Here is a tiny trained network, its code and every weight. The questions are about switching its units off for an input and a class, where a switched-off unit gives its printed mean instead of its output.

import numpy as np


def w(rows, s, z=0):
    codes = np.array(rows[::2]) - 128.0
    scale = np.full(codes.shape[1], s)
    scale[-1] = z or s
    return codes * scale


def norm(h):
    return h / np.sqrt((h * h).mean(-1, keepdims=True) + 1e-5)


def f(y):
    return y / 2 * (1 + np.tanh(0.7978845608 * (y + 0.044715 * y**3)))


def log_softmax(a):
    a = a - a.max(-1, keepdims=True)
    return a - np.log(np.exp(a).sum(-1, keepdims=True))


def net(x, mask):
    res = np.array(x, float).reshape(1, 3) / 4 @ E
    u = 0
    for l in range(4):
        y = f(norm(res) @ A[l][:, :-1].T + A[l][:, -1])
        res = res + np.where(mask[u : u + 3], y, B[l][:, -1]) @ B[l][:, :-1]
        u += 3
    return log_softmax(norm(res)[-1] @ U[:, :-1].T + U[:, -1])


A, B = {}, {}
E = w([
[94,45,254],'x0',
[246,93,63],'x1',
[36,70,70],'x2',
],0.0058)
A[0] = w([
[144,250,104,34],'0.n0',
[120,95,103,6],'0.n1',
[57,158,181,244],'0.n2',
],0.011,0.0016)
B[0] = w([
[89,118,253,217],'0.n0',
[95,153,155,116],'0.n1',
[129,204,110,254],'0.n2',
],0.013,0.0039)
A[1] = w([
[96,196,162,76],'1.n0',
[216,42,181,162],'1.n1',
[1,115,108,3],'1.n2',
],0.0098,0.0038)
B[1] = w([
[23,1,181,205],'1.n0',
[203,148,224,254],'1.n1',
[128,123,2,168],'1.n2',
],0.0069,0.0043)
A[2] = w([
[122,182,146,14],'2.n0',
[204,206,139,217],'2.n1',
[233,8,77,1],'2.n2',
],0.012,0.0051)
B[2] = w([
[9,201,218,114],'2.n0',
[158,79,107,253],'2.n1',
[102,238,66,170],'2.n2',
],0.013,0.0055)
A[3] = w([
[131,124,133,35],'3.n0',
[94,121,148,232],'3.n1',
[177,5,122,254],'3.n2',
],0.016,0.007)
B[3] = w([
[3,161,145,109],'3.n0',
[176,112,118,215],'3.n1',
[122,35,34,255],'3.n2',
],0.015,0.0085)
U = w([
[195,3,32,228],'0',
[118,129,232,58],'1',
[71,214,33,5],'2',
],0.016,0.0028)

Each question gives the input, the list of numbers given to net, and the class t.
The units are the neurons (one row each of A and B). Each row of codes is followed by its name. A weight is (code - 128) times the scale printed after its matrix; where a second scale follows, it is the last column's (A, B and U).
mask holds one flag per neuron, layer by layer. A switched-off neuron (its flag False) gives its mean, the last column of its row in B, instead of its output. The means were averaged over made-up inputs and are rounded, as every weight is.
A unit's drop is (log p(t) with every unit on - log p(t) with that unit switched off) / (log p(t) with every unit on - log p(t) with every unit switched off).
The circuit of an input: a set's keep is (log p(t) with only the set's units on - log p(t) with every unit switched off) / (log p(t) with every unit on - log p(t) with every unit switched off). Starting from all 12 units, units are removed one at a time, each time the one whose removal leaves the highest keep (on an exact tie, the one counted first), for as long as the keep stays at least 0.8.
circuit, biggest first: the units of the circuit, biggest drop first
top k neurons: the k neurons with the biggest drops, biggest first
k most important neurons of layer l: the k neurons of layer l with the biggest drops, biggest first
drop of u: that unit's drop, to one decimal
input [-7,-4,-8], class 1: circuit, biggest first	0.n0
input [7,-7,4], class 1: top 4 neurons	3.n2; 0.n2; 2.n1; 2.n2
input [2,-6,8], class 2: top 2 neurons	0.n2; 3.n2
input [1,5,5], class 2: top 2 neurons	2.n2; 0.n2
input [1,-7,8], class 2: circuit, biggest first	3.n2; 0.n2
input [5,-8,3], class 2: top 3 neurons	0.n2; 3.n2; 0.n0
input [-5,6,6], class 2: top 2 neurons	2.n2; 0.n2
input [4,-4,-7], class 1: top 4 neurons	3.n2; 0.n2; 2.n0; 1.n1
input [-5,-8,2], class 2: top 3 neurons	3.n2; 1.n1; 1.n2
input [3,2,4], class 2: top 3 neurons	0.n0; 1.n0; 2.n2
input [-1,6,7], class 2: circuit, biggest first	2.n2; 3.n2
input [-7,-6,6], class 2: top 2 neurons	3.n2; 2.n1
input [-6,-4,6], class 2: top 2 neurons	2.n1; 3.n2
input [-2,-6,-1], class 1: circuit, biggest first	3.n2
input [0,-3,-1], class 1: 2 most important neurons of layer 2	2.n2; 2.n0
input [-8,-3,-5], class 1: top 2 neurons	0.n0; 3.n2
input [2,-8,6], class 2: drop of 0.n2	0.4
input [0,-5,-6], class 1: drop of 3.n2	0.3
input [-1,-8,-6], class 1: drop of 1.n1	0.0
input [1,-6,8], class 2: most important neuron of layer 2	2.n1
